The three nearest rows among all rows above each row, by straight-line distance, nearest first (none for the first four rows)
0: [ 11  -2   3   2  -1   2  -3   2   5   5  -7  -1  -6   4   0   3   0   1
   1   6  -9  -2 -27  -7  -8  -7  -7  -1   2  -3  -1  -5  -7   0  -2 -16
  -2   6  -7   9   5   1   5   1  -1  -5  -3]
1: [ -1  -6   0  -4   8  -1   7  -2  -6   3  -8  -1   2  -1   2 -11  -1  -5
  -1   2  -1  -3  25   1  -5  -2  18   7  -1   0  -4   0 -20  -1   1 -19
 -12 -23  -6   4   1   4   4 -13  -1   3   3]
2: [ 17  -4  -8   2   5  -2  -1  -7 -10   3   8   3   6  -3 -12 -31  -2   6
  -4  -1   1 -16  17 -12  -1  -3 -13   2   0   3   2   8 -15   4  -2   0
 -32  16  -4  -9   3   6 -12  -7   3  -1  -5]
3: [  2   0  -1   4  10  -1  -2  -4  -2   0   1  -2  -3 -11  -6   1  -5  -4
  -1   5  -5  -4   6   9   3   0   5   3   0  -4  -2  -4  -3  -5  -6  -3
   5 -11   1  -5  -1   0   0  -2  -1   0  -8]
4: [ 1  3 -3  1 -4 -1  6 -1  1 -7  4 -1 -4  1 -4 -7  6  0 -1  4  0 -1 -1  3
 -4 -2 -3  4 -2  4  2  7 -1 -3 -3 -2 -6 -7 -3  1  3 -2 -2 -1  4 -1 -2] => 3 0 1
5: [  1   1  -2  -1   2   3   0   0  -1   3  -1   3   7   2   1  -7  -5   5
   0  -5  -3   2   7  -3   1   0  -3   6  -6  -6   2   2  -2   5   7  -1
 -10 -14  -2  -2  -2   1  -5  -1   3   3   0] => 4 3 1
6: [  8  -1   1  -3  -3   0  -6   3   3   8  -3   0  -5  -5  -3   1  -8  -7
  -6   4   1  -7 -22   5  -7  -1  -7  -7  -8   2  -8  -2  -4   5  -3 -18
  -2 -15   2   6   1  -7   0   9  -7   0   3] => 0 4 3
7: [ 3  0  0 -2  2  1  3  0 -4  0  2  8  2  7  0  1 -6 -4 -7 -1  1 -5  0 -2
 -9  1  2  0  2  5 -5  3 -7  1 -2 -7 -5 -2  2  0  2 -1 -1  0 -4 -5 -7] => 4 5 3
8: [11 -3  6  6  4  7 -4  2  1  1 -1  2  4 -6 -1 -3  1 -5 -3 -7 -2  2 10  2
 -2  4  0 -1 -1 -1  2 -2 -1 -3 -3  7  0 -5  0 -7  3 -2 -2  0 -2 -5 -1] => 3 5 7
9: [  0   2   1  -1  -3  -9  -5  -1  -6  -1   3  -2  -3   4  -5   7   3   2
  -5  -2   1  -2 -11   0  -3  -1  -2   2  -4   3  -5   0   0  -4   5   4
  -3  12  -2   7   3   4  -1  -9   0   2 -15] => 7 4 0
10: [  1  -2  -1   1   3  -3  -4   0  -1  -5  -5   5  11   1  -6   1   1   0
  -1  -1   3  -2  -6   1  -1   0   1  -3   2   2   1   1   1   3   4  -3
 -12 -15  -6  -5  -7   3  -2  -6   0  -2   4] => 5 4 7
11: [  6  -4  -7  -4  -3  -3  -5  11  -1   8   3   4   4  -9  -7  18  -5   4
  -6   3  -7  -5  -5  -1  -3  -2   1  -4   0  10  -2  -8   2   4  -2   2
 -12  -8   1  -1   0   0  -5  10  -4   0  10] => 10 7 6
12: [ 5 -4 -4  3  0  2  2  1  1  6  4 -5  8 -2 -7 12 -5  8  0  2 -3  3 -3  0
 -1 -1  2 -5 -4  9 -5  4  0  2 -4 24 -5 -8  1 -3  0 -2  3  7 -4 -4  9] => 11 8 10
13: [  6  -3   1  -1  -1  -1  -1  -2  -1  -5   3  -4   2   2  -7  -1 -10   5
  -6   7  -2   1  -2  -3  -2  -3  -5   3   4  10   3   6   4  -1  -3  -2
  -4   0   1   0   0   5  -5   4  -4   6  -1] => 4 7 10
14: [ 0  3 -1 -2 -3 -1  3 -2  7  2 -3  1  5  2  2  3 -5 -1 -2  0 -3  1 -8  7
  1 -4 -7  4 -3  6  3 -1 -6  3  4  3 -6 -9 -2  2  2  1 -3 11  4  0 -3] => 4 5 13
15: [  7   6   4   1  -1   2  -3   0   6  -2   2  -3  -1   1  -8  -9   2   6
  -4  -3   0   3   7   5   0  -1   5   4   1   0   3   1   6   2   1   4
 -25 -15  -2   1   2   5  -8   0   0   1   0] => 5 4 10
16: [-3 -2 -5  2 -3 -2 -2  0  2 -1  3  4 -2  3  3 -7  1  4 -7  1 -4  1  1  3
 -1 -3  5  5 -3  3  0  4 -2 -1 -3  2 -2 -6 -5  0 13 -2  5  3 -1 -1 -5] => 4 7 14
17: [  1   5  -5   3  -6  -5   4   3   3  -2  -1  -3  -2  -3   0   3   2   4
   6  -3  -3   4  -2   1   6   1  -1   1   2   0   1   2   2   0   1  -3
  -4 -14   2  10   1   0   2   5  -2  -1 -10] => 4 14 16
18: [ -5 -11  -4  -2   4  -3   6   8  -5   1  17   7  -3  -1   3   2   5  -4
  -6  -7   0   6  -3   6  -4  10  12  -2   1   6   6   4  -5  -3  -4   1
 -20  -7  -1   5   5 -10  11   4  -7   3  -5] => 16 7 4
19: [ 1  5  0  0  7  2 -1  2 -4 -7  1 -3 -3  0 -7 -4  8 -2  2 -5  1 -6 -1  1
  3 -5  4  2  0  2 -2 -7  0 -1 -9  6 -8  7 -3  0  2  2  6  3  1 -8  8] => 4 8 16
20: [ 11   2  -1  -1   8   2  -3  -3  -4  -8   4  -5   4   1  10   0  -1  -5
   3   1   7 -10   3 -15  -4 -10   3  -2   1  -3  -2  -6  -1   0   2   5
   2  -1   1  -4   0  -9   9  -2  -2   4  13] => 19 8 7
21: [ -6  -3   0   4   4   4   4  -2   3   2   3   4   6   5  -9  -4   1   5
  -1   2  -4 -15  -1  -1   2   2  -3   5   1  12  -2   0   7   4  -9   6
 -17 -19   7  16   0  -8  -1 -12   3   0   4] => 4 10 15
22: [ 12   0 -10   3   1   2  -1   5  -2   2   6   2   3  -5  -8   3  -3   1
  -5  -4   6  -1  -1   2  -8  -8   7  -6   1   1   1  -1   2  -4   3   4
 -24 -18  -4   1   4  -3   1   7  -6  -2   0] => 15 10 11
23: [ 2 -1 -1  3 -2  5 -4  2  0 -1  3  2 13 -1 -1 -3  2 -4 -1 -1  2 -2  5  0
 -3  0  1 -4  2 -8 -2 -1 -1  1 -1  2 -4 -3 -3 -1  2  1 -8  5 -4 -3 -7] => 8 7 5
24: [ 4  6  2  0  8 -4  3  0 -2 -2  0  4 -1  1 -2 -3 -3  1 -4 -1  2  4 -4  0
  0 -7  3 -2 -1  0 -2  2 -3 -1  6  4 -9  3 -1  3  4 -6 -1 -5 -2 -2  1] => 7 4 16
25: [  7   1   1   8  -5   5   1   7  -7  -2   7   8  11  -2  -4  -8 -16  -2
   2   8  -3   6 -23 -13  -9 -19 -28   1  -7  -3  -2 -11 -39   5   0   6
  -2   4  -1  28   8  -8   9   6   2   3   7] => 0 14 24
26: [-1 -2  4 -2 -6  5  2  4 -2 -2  1 -2  4 -3  1 -4  2  1  1  0 -1 -3 10  0
 -4  3 -4 -1 -1 -3 -1  7  2  1 -2 -2  3 -2  0  4 -3  2 -1 -1 -2 -4 -1] => 23 4 8
27: [  5  -4 -10  -7   1   0  -8  -3  -7   9   7   7   2  -6  -1  10 -10   3
  -2   6  -6 -10  14   7  -7   8 -12   3  -5  15  -6  -4  -5  -4 -12  20
 -10 -40   0   9   2   4  19  24  -4  -2  16] => 12 11 22
28: [  1  -3  -4  -3  -1   2  -1  -7   6   9   6   4   9   7  -3  -4  -7  -4
  -1   3   0  -6   0  -1   2  -3  -1   0   2   9   3  -4   2  -2   7   2
  -8 -19  -2   6  -3   1  -4  14  -2   1   5] => 14 5 10
29: [-5 -2  9  1 -4  2  1  1 -4 -1 -4  7  4 -2 -2 -5  1  1 -1  0  5  1 -6  0
 -3  4 -3 -1  3  2 -2 -4  4  6 -1 -4 -4  7  2  1  2 -3  4 -7 -4  2  2] => 26 24 7
30: [ -2  -7   2   3  -6  -3   2  -4  11   7   1   2  16  11   3  -9  10  -2
   0  -9  -2   4  22  -3   4  -5   9   4   0   9   0 -12 -10   4  10   3
  11 -28  -4  -2   2  -5 -31  25 -11  -2  -6] => 28 23 5
31: [  0  -3   0   3  -3  -3  -5  -2  -2   6  -3  -1  -5   7   5  -2   0  10
   4   2  -8   0   5   0   0   3  -1  -1  -2  -1   0   5  -8   2  -2   1
   2  17   5   3  -1  -1   2   5  -4  -1 -10] => 26 16 9
32: [ -2  -2  -3   5   3   2   1   3  -1   5  -4  -3   2   2  -2 -10   3  -1
  -4  -1   1  -2  14  -1  -1  -5  -3   6  -4   5  -3  -4   4   7   1 -10
  -3  -8   0  -4  -3   3  -2   7   1   4  -5] => 5 26 23
33: [ 1  4  2  1 -1  2  6  7  2 -2 -4  1  3  2 -5 -2  3  1  2  3 -4 -2 43  2
 -1  1  2 -7 -2 -2 -1 -1  1 -7  0  6 -5 -4 -2  1  0  1  5  4  6 -4 -1] => 26 8 32
34: [ -1   3   1   4  -2  -1  -2  10   1  -3   3   2   4  -4 -11   3   5  -1
  -3   0   3   0  -5  -1  -1   0   6   1   5   1   9   4   2   8  -2   0
 -27 -13   0  -1   7  -2   3 -11  -4  -1   1] => 10 15 22
35: [  6   3  -5  -2  -5  -1   0   6   3   6   2   3   6   2   4  -5   3  -1
  -3  -1  -3  -5 -14   3   1  -4   8   4  -6   8  -3   5   3   7   2   6
  -4 -25  -7  -2  -2  -5   8   8   0   5  -9] => 14 16 17
36: [ -8   1  -2  -2   2   1  -4  -2  -1  -5   4   3  -5  -2   2  -4   0   0
   4 -10   0  -2   4  -5  -3   0   0  -1   0   7   3  -2   7   1  -1 -17
  13 -12   2   1  -1  -5  -9   0   0  -3   3] => 26 32 4
37: [  1  12  -1   4   3   2   1  -8  -3  -7   2  -2   2   6  -5   0   0   0
   4  -4  -1   1  15  -1   2  -2  -8   6  -3   7  -1  -2   4   3   1  11
 -19  -6   1   6   4   0  -8  -3   3   3   1] => 15 5 4
38: [  4   5  -4  -3   4  -1  -4  -1  -2   7   0  -5  -4  11  10   3  -6  -2
  11  -1  -7   6  31   7  -8  -3  -1   6   8   9   1  -3 -11  -8   9 -22
 -10 -23  -4 -10  -2  -3  12  -2 -12  -1   4] => 1 32 5
39: [ 14 -13   2  -4  11  -6  -1   0   0   6   9  10  24   4  17 -63  -7   0
  -2   5 -16 -15 -32 -16   0   0   9   1  -1  22 -12 -12 -11  -5  17  12
  34 -63 -10   9  -7  -8 -30  38   3  -7 -19] => 30 35 28
40: [ -9  -7  -2  -1  10  -3   3  -3  -5   9   5   3   4   6  -6   5  -5   3
  -5  -3  -9  -6  39 -11  -2   0  -4   2  -2  12   2   1  -5   2   0  -8
   2  -6   1  13  -1   3  -4  -2   8   1   8] => 33 32 26
41: [  4  -1   4   0  -2   4  -5   4   1  -2   6  12   7   6   1 -10 -10   2
  -5   6   7   1  -5  -4  -3  -5  -3  -1   2   0  -7  -5 -13  -2   2  -2
  -9  -4   0   7   2  -4   5   5  -3  -5  -5] => 7 24 23
42: [-3  6 -1 -3 -2 -2 -8 -3 -4 -6 -5  0 -1 -3 -6  4 -3  0  0 -1  5  3 -6  3
 -3 -4  8  1  2 -7  0 -3  1  3  4  6 -6 -3 -9 -4  1  0  4 -5  5  6  5] => 24 10 29
43: [ 1 -4  1  2 -3  5  1  2 -3  1 -4  3  5 -4 -4 -6  1 -4  0  2  2 -6  0  2
  3  2  0  3  2  6  1  0 -1  3  2 -5 -8 -1 -6  0 -2 -1  2  3 -5  4 -6] => 29 23 26
44: [-5  3  0  2 -2  2  1 -4  4 -6  2  7 -4  4  5  6 -4  0 -1  0 -5 -8 14  3
 -8 -1  0 -1 -1 10 -8 -3 -5  7 -1 -1  4 12  3  6 -2 -1 -7  7  0  1 -1] => 7 31 26
45: [-1 -2  0  1 -2 -4 -3 -5  3 -1 -2 -2 -4 -4 10 -5  6 -1  5  2 -8  0  5 -5
  1  6 -1  2  1  1  4  6 -8  1  0  4  5 10  1 -1 -6 -3  0 -2  4 -1 -4] => 31 26 4
46: [  7 -13  -1   8 -11  -6  13   4   3   0  16  -3  -7  13 -12   4   0  -5
   1  -7   5   4 -56 -16  -5  -6  16  -2   5   2  -7  -7 -24  -3  -6  49
 -12 -12  -5  10  -7  -1   6  38  10   2  -6] => 12 35 14
47: [  1   2  -3  -4  -4   3  -2   5   2  -2  -2  -6  -1   0   1  -2  -2  -1
   0   0  -5  -2 -10  -1  -2   1   0   2   3   5  -4  -6  -1  -4  -6   6
  -5 -14   3   5  -2  -3  -2   1  -2   0  -4] => 17 14 4
48: [  3   1  -1  -1  -2   1  -2  -2   2   9   1  -1   7   7  -5  -3  -2  -2
  -1   2   0   0  -3   6   1   2   1  -4   3   1   2  -4   1  -4   3   5
  -8 -18  -1   1   5   1 -10   3   5  -1  -1] => 28 14 47
49: [  4  -2  -9  -2 -19   0   2   5   0  23   1   0   5 -15  12  13   3   9
   4  -8  -4 -24 -30  -8  -4   4  24   0   3   3  -2   4 -15   4   1 -57
  13 -44  -5 -10  -7  -4 -17 -16  -1  -6 -12] => 6 36 35
50: [  6  -3  -3  -2  15   4  -6  -3  -1  10   5   6  -7  -7  -2   0   0   7
   2   2   1   4  19  -3  -7  -6  -1   0   1 -13  -7  -5 -11  -8  -8 -19
   6 -43  -3   6  -3   3  -3  -3  12   2 -15] => 3 1 5
51: [  3  -7  -3  -1  12   2  -4  -3  -2  11   7   1   0  -9  10   6   0  -6
  -3  -3   0  -5 -29   1  -2  -3  -4  -4   2  14   2 -10   5  -2  -8  20
  23  -3   2  -1  -3  -4   5   1  -1  -1  -1] => 47 12 14
52: [  2  -4   1  -5  -1  -2   3   4  -2  -3   2   4  -2  -4  -4   4   4   0
  -3  -5   0  -3   1  -1   0   0   1  -7  -3   1  -1   2  -3  -3  -1  -4
  -5 -11   2   3  -3   0  -5   3  -3  -3 -18] => 17 7 23
53: [  3   0  -2   4   3  -4   0   2  -1  -3  -1  -3  -2  -9   1  -4  -4   1
  -7  -1  -2   4  -2  -8  -6   1   3   1  -4   0   1   3  -2  -3 -11  -7
 -22   1  -4   3  -4  -7  -1  -7   2  -2  -4] => 24 4 7
54: [ -1   5   1  -4   5   0   1  -1   7  -1   6  -1  -1  10   3  11  -1  -8
   9   1 -11   3  10   1  -4  -4  -4   3   3   6  -2  -5  -3  -5   0 -10
  -9 -44  -8 -13   4   4   1   8  -4  -2   9] => 38 28 48
55: [  3  -1  -2   5  -4  -3   5  -1   2   1   2   2  -2  -1   1  -5   0  -4
  -3  -2   0   2  -1  -4   0  -3   5  -1   0  -5   0  -3   1  -5   1  -1
 -12   1   3   5   2   1  -2   1  -7   1  -3] => 24 23 43
56: [ 14  -3   7   3  -4   0   9  10  -2  -3   6  18  17   1  -5 -16 -12  -5
  -4  -7   3  18 -35 -12 -10 -12 -15   7  -6  -5   6 -13 -33   6   8   0
 -13  13   6  20   3  -8   6  -5  -2  -7   9] => 25 41 0
57: [  5  -1   0   1  -9  -5   3   4   1   0  -6   7  -6  -3   1  12  -1   3
  -5  -1  -3  -6  -8   0   0   4   2   2   4   6   3   3   1  -1  -1 -26
   3  -9  -3   7  -3  -1  -2   2   9  -3 -13] => 52 17 7
58: [-1  2  3 -2  1 -3  1 -5  2  3 -1  1  0  1 -6  2  2  2 -2  5 -5 -4 -4 -2
  4 -2 -6 -2 -1  2 -3  1 -7 -1 -2  1 -1 12  5  5  4 -1 -2  2 -2  3  4] => 24 31 29
59: [ 4 -1 -2  0 -1  0 10  1  4 -1 -5  3 -3 -1 -6 -9  1  2 -1 -4 -6 -3  3  6
  1 -2  5 -1 -5  6 -7 -2 -3  3  5 -2 -6 -8 -5  1 -4  5 -6 12  1  1 -5] => 43 32 14
60: [  9  10   2   0  10   0  -2   2   5   4   1   3  -3   0  -3  -4  -2   0
  -5   9   8  -2 -22  -4  -8  -4  -7   6   7  -5   0  -7   5   5   6 -22
  -9 -36   1  -9  -4   5  12   3  -4   0  -6] => 6 10 35
61: [  1  -6   0   6  -6   1  -5  -2  -4  -4   7   6   2   8  -7   1   5  -2
  -2  -3  -4   6 -12   1  -2 -14 -10   0   4 -11  -6  -5  -8   1   5   5
  14  34  -2   5  -1   0  -3  -7  -8  -2 -21] => 9 31 58
62: [ 13  -2   1  -5   6   1   3  -4   2  -1  -1   3  -3  -2   6 -12  -2  -3
   1   0   1  -4   6   0  -5  -7 -10   4  -2   6   8  -2  -2  -2   0   5
 -17  -3   6   0   0  -5   9  -6  -7   0   6] => 24 55 4
63: [  1  -3 -11   0  -1  -4   0  -2  -4  10   2   2   4  -1   6   6  -6   0
   2   4  -8  -8  -9   0  -3   5  -7   1   0   7  -4  -1  -3  -8  -3  14
  -4 -10   3   7   0   1   5  13  -5   0   6] => 47 12 14
64: [  3  -5  -3  -3   1   3   0  -2  -3  -4   8   6   1  -3  -5  -5  -3  -2
  -1  -1   6  -3  -6   5   0  -5 -10   2  -2   7  -3   4   2   6   5  -2
  -3  -9  -6  -1   0   0  -3   0   4  -1  -6] => 4 43 14
65: [  3 -16   4   3 -12  -8   7   2  -5   4   6 -16   0   0 -11   2  -3 -11
   0   2   3 -11 -45 -12  -6  -7  32   2  -1   1  -1   0 -22   1  -7  15
  -8 -36   0  -1  -9   3   5  33   4  -2 -20] => 46 35 47
66: [ 9  4  4  3 -3  4  0 -3 -2  2  0 -6  0  2 -7  1 -1  3  3 -5  0  0  0  5
 -4  3  2  0 -4  4  0 -6 -2  2  1  5 -7  9  1  6  5  2 -1 -2 -3  4  3] => 58 24 55
67: [  2   4   2   1   0   0  -2  -2   0  -1   1   4   7  10  -3 -10   1 -10
   4  -7   1   0  12   5   3   1   4  -7  -1  -3  -1  -3   1  -2   4   9
 -18 -14   1  -1  10  -1  -6   7  -9  -1  -1] => 48 23 15
68: [  5   4  -3  -9  -7   0   4   3  -7   8   0  -1   4   1  -6  -6   3  -8
  -4   1  -3  -2  -3  -3  -7  -5   0   1   0   3   6  -2   0  -2   6   1
 -18 -22   4   3  11   2   0   9  -4  -5  -3] => 48 22 28
69: [  7   9   0  -2   4  -2   0   5   2   3  13  -4  14   0   5   3   4   2
   5  -2  -5   6  27  -2  -6   5 -16  -3   2  13  -4  -2   1  -4   3 -18
   0 -26   1 -12  -7  -4  10   3  -4  -5  -5] => 38 54 32
70: [ -2   1  -4  -4  -1   0  -2  -1   0   4   1   2   0   3   6  -5  -2  -8
  -3   5   2 -10  -2   5  -3   4  -5   1   7   5   0  -1  -5   7   1  -5
 -11  -3   5  -1   4  -2   7  -1  -5   4  -4] => 43 7 29
71: [  6  -1   0  -2  -8   3   1  -4   2  -1  -2   1  -1   3  -6  -3   1  -4
   3  -1   3   1   0  -5  -1  -1  -1   0   2   7   3  -7   6 -10   2   2
  -5 -14   0  -1   5   0  -4   5   3   2  -6] => 48 47 4
72: [  0   1  -3  -5  -8  -4   1   1   1   4   3   2  10   3 -13 -13  11   3
  -8  -2   8  -8  -3  -4   6  -4   2   1   8   5   4  -4  -1   1  10  -5
 -25 -37   7  -3  -4  -1  -8  13  -2   3  -2] => 68 28 48
73: [ 1  5  1  5  4  2 -4  0 -6 -1 -3 -7  8  1  3 -3 -4 -1  6 -1 -2  1  3  1
 -4 -6  1 -2  3 -4  1  1 -6  0 -2  0  0  1 -1  2 -3 -1  2  6  3 -3  2] => 23 26 24
74: [  6   4  -5   0   8   2   4   2   0   1   4   1   2   7  -5  -8   2  -2
  -4   1   3   1  -3   2  -5  -2  -1   0   2   2  -5   0  -5   0  -1   0
  -1 -27   1  -1   1   0  -5   4  -1   5  -6] => 48 47 4
75: [  1   1   4  -3  -4  -4   1   0   4   3   1   4   0   3  -2  -2   4  -4
  -5  -2   1   0  -3  -9   5   1  -4   7   1   6   1   2  10   4   2   5
 -16 -14   9   0   6  -2  -9   8   1  -1  -3] => 71 48 68
76: [ -7   1   6   2  13  -3  -1  11   4  -1   9   5   1  17  12  17   5  -4
   5  -4 -23  13  31  -7 -10  -9 -22   2   0  17   0 -10  -3  -4   6 -13
  14 -53  -6  -8  -6  -3   1  18  -3   2  21] => 54 69 38
77: [  5  -5  -2   5 -23  -6   7   8   3   8  -1 -10   1   6 -12   1 -10  -3
  -8  -6   9  -8 -33 -20  -5  -5  23  -3   5   1   1  -2  -6  -5  -3  21
 -12 -37  -4  -1  -6  -1   0  41   1   1 -15] => 65 46 35
78: [  5  -5  -5  -1  -6   1   0   6  -4   6  11   1   7   4  -1  10  -1  -4
   7   3  -1 -10  15  -4  -4   4  -5   1  -2   8   2   1   8   5   2 -29
  19 -25  -3  15  -8  -2 -16  -6   5  -1   1] => 36 57 26
79: [  6   1 -17  -2 -11   2  -6  -2   1  17  13   6   3  -2   4  24  -6   6
   1  15  -1  -7  -6   1  -4   1 -16  -5  -1  15   1  -5   9  -4  -7  13
 -11 -11   3   4  -4  -3   3  16 -10  -2   7] => 63 11 12
80: [ -1  -5   0   2  -1  -2  -1  -3   2  -1   6  -1   4   0  -6  -4  -5   2
  -3   2  -2   0   3   4  -3  -1  -4  -3   1   9  -2   3   4   2  -1  -1
 -10  -1  -4  -2   0   8   8   5   3  -2  -6] => 13 43 64
81: [  6   2  -2   1   6   1 -12   2  -4   0   4  -1   2   5  -8  -5   3  -2
  -3  -3   0  -4  17   1   3   1  13  -1  -1   3   3   4   1  -2  -3   9
 -19 -15  -4   1  -2   7  -4  10  -4   1   2] => 15 67 22
82: [-11  -4  -5   3  17   4  10  -4 -10  10   0 -22   8  19   6  12 -12   4
   0  -2 -20  -6  63 -18  -4 -11 -21   4  10  11  12   9  -9  11  -3 -27
  24  63   6   4  14   4 -37  37  20   0  15] => 40 44 31
83: [ -8 -11 -10   2  27   4  -4   3  -8  24   3 -19  18  14  -9  15  -5   1
  -6   3 -13  -6  63 -18  -5  -2   1  -8   7  -3   3   2  -4  14  11 -34
 -16  38  -2 -14  13   6 -11   6  21  -5  26] => 82 40 33
84: [  3  -4  -5  -1   7  -4   6   0  -4   6   9   6   0  -8  -6   3  -1  -5
  -4   1  -2  -3  10   3   1  -2  -5  -6   0  -4   3  -7 -12  -4   1 -15
   2 -39  -5   5   1   2  -7  -9  12   0  -9] => 50 74 3
85: [  3   1   1   4   1   2  -2   3   6   1  -3   6  13   0  -3  -5  -1   0
   3   0  -1   4  21   0  -3   4   4  -3  -2   1   2   1  -3  -1  -2   2
 -10  -9   7  -9   3   1   1   2  -1   0   0] => 8 23 5
86: [ 1  0  0 -6 -3  0 -1 -2 -2  2 -3 -1  8  2 -2  1  3 -6  2  0 -2  0  5 -4
 -4 -5  6 -3  2  1 -5  4 -9 -4  3 -7 -8 -2 -2  2  6  3  3  2 -2 -6  1] => 7 73 23
87: [ -7  -5   2  -4  -4   2   7  -1   9  15  -3   2  12   8   6  -1   7   0
   4  -6  -6  -3  28  -2   2  -2  -1  -4   0  16   6 -11   6   5   8   2
  11 -37  -4   0   0  -2 -19  23   0   5 -12] => 30 28 32
